[[-32.4  39.1   9.0   7.6   1.6 -36.2 -10.4   6.5  32.3 -22.3]
 [-23.3  15.4  25.9  20.6 -14.5 -21.8  -4.6   1.5  29.6 -27.5]
 [-30.0  25.4  25.6  20.6  -6.9 -31.0  -8.9   4.5  36.6 -28.9]
 [ 55.2   8.0  -0.4 -19.7 -14.8 -20.6  41.9  -5.0 -39.1 -18.4]
 [-28.9  27.1  22.2  17.4  -5.3 -31.3  -8.9   5.7  30.7 -17.8]
 [-35.1 -20.6  -2.0   7.6  29.6  32.8 -24.0 -22.6  34.7   8.4]
 [-21.0  31.5  23.2  21.6  -7.8 -35.5  -9.8   2.1  32.5 -33.2]
 [-18.4  17.7  37.0  26.5 -16.0 -26.4   1.9 -10.1  33.4 -42.9]]
->
[[-22.3 -27.5 -28.9 -18.4 -17.8   8.4 -33.2 -42.9]
 [ 32.3  29.6  36.6 -39.1  30.7  34.7  32.5  33.4]
 [  6.5   1.5   4.5  -5.0   5.7 -22.6   2.1 -10.1]
 [-10.4  -4.6  -8.9  41.9  -8.9 -24.0  -9.8   1.9]
 [-36.2 -21.8 -31.0 -20.6 -31.3  32.8 -35.5 -26.4]
 [  1.6 -14.5  -6.9 -14.8  -5.3  29.6  -7.8 -16.0]
 [  7.6  20.6  20.6 -19.7  17.4   7.6  21.6  26.5]
 [  9.0  25.9  25.6  -0.4  22.2  -2.0  23.2  37.0]
 [ 39.1  15.4  25.4   8.0  27.1 -20.6  31.5  17.7]
 [-32.4 -23.3 -30.0  55.2 -28.9 -35.1 -21.0 -18.4]]

[[-19.5  47.0]
 [  3.8 -38.1]]
->
[[ 47.0 -38.1]
 [-19.5   3.8]]

[[  7.3  -9.8  17.8 -40.7 -37.7 -27.4 -38.2  -1.5 -30.6  15.9]
 [  7.9   6.9 -16.0  23.2  17.4  34.3  46.1  28.5  41.2  16.2]
 [-23.8 -15.0  34.4 -32.9  38.5 -14.1  -0.8 -18.0 -13.5 -33.6]]
->
[[ 15.9  16.2 -33.6]
 [-30.6  41.2 -13.5]
 [ -1.5  28.5 -18.0]
 [-38.2  46.1  -0.8]
 [-27.4  34.3 -14.1]
 [-37.7  17.4  38.5]
 [-40.7  23.2 -32.9]
 [ 17.8 -16.0  34.4]
 [ -9.8   6.9 -15.0]
 [  7.3   7.9 -23.8]]

[[ 26.6  32.5]
 [ 30.6  38.0]
 [ 14.3  16.8]
 [ 19.3  52.0]
 [ 22.1   6.4]
 [  6.6  24.3]
 [-28.9 -47.1]]
->
[[ 32.5  38.0  16.8  52.0   6.4  24.3 -47.1]
 [ 26.6  30.6  14.3  19.3  22.1   6.6 -28.9]]

[[-14.4  20.7   0.0 -33.1   4.1  16.9]
 [ -5.1   2.1  46.4  12.9  12.9 -32.9]
 [  0.9  29.4 -31.8 -37.8  -1.0  17.8]
 [ -1.2  31.7  -3.6 -28.7   3.3  18.1]
 [-24.5  12.1  -8.3  19.7   7.1 -50.8]]
->
[[ 16.9 -32.9  17.8  18.1 -50.8]
 [  4.1  12.9  -1.0   3.3   7.1]
 [-33.1  12.9 -37.8 -28.7  19.7]
 [  0.0  46.4 -31.8  -3.6  -8.3]
 [ 20.7   2.1  29.4  31.7  12.1]
 [-14.4  -5.1   0.9  -1.2 -24.5]]

[[  0.1  -5.2 -31.4 -14.6  25.8 -14.9 -10.0  -8.8]
 [ -1.3  13.3  57.4  -1.7  15.6  39.8 -37.0  -0.3]
 [-16.6  48.4 -19.6  40.5  -9.9 -11.3  40.5   7.7]
 [ 18.1  12.8  34.1   3.9 -43.9  51.3 -14.3  -9.3]
 [-35.1   1.5 -19.0   2.0  51.4 -37.9  19.4   2.2]
 [ 21.0 -39.7 -61.1 -20.3  39.7 -47.9 -22.4  -7.2]
 [ -1.4  38.5  28.6  13.8  14.9 -13.9  -7.8  49.7]
 [  3.1 -40.5 -21.9  27.3   4.9 -22.9  16.4 -28.5]
 [ 15.3  27.2  46.7   5.5 -34.0  42.2 -17.3  14.8]
 [ 41.2 -17.0 -27.4 -23.6 -29.7  19.6 -29.9 -17.7]
 [ 21.8 -25.4   1.7  -6.5 -17.0  15.6 -17.2 -16.7]]
->
[[ -8.8  -0.3   7.7  -9.3   2.2  -7.2  49.7 -28.5  14.8 -17.7 -16.7]
 [-10.0 -37.0  40.5 -14.3  19.4 -22.4  -7.8  16.4 -17.3 -29.9 -17.2]
 [-14.9  39.8 -11.3  51.3 -37.9 -47.9 -13.9 -22.9  42.2  19.6  15.6]
 [ 25.8  15.6  -9.9 -43.9  51.4  39.7  14.9   4.9 -34.0 -29.7 -17.0]
 [-14.6  -1.7  40.5   3.9   2.0 -20.3  13.8  27.3   5.5 -23.6  -6.5]
 [-31.4  57.4 -19.6  34.1 -19.0 -61.1  28.6 -21.9  46.7 -27.4   1.7]
 [ -5.2  13.3  48.4  12.8   1.5 -39.7  38.5 -40.5  27.2 -17.0 -25.4]
 [  0.1  -1.3 -16.6  18.1 -35.1  21.0  -1.4   3.1  15.3  41.2  21.8]]
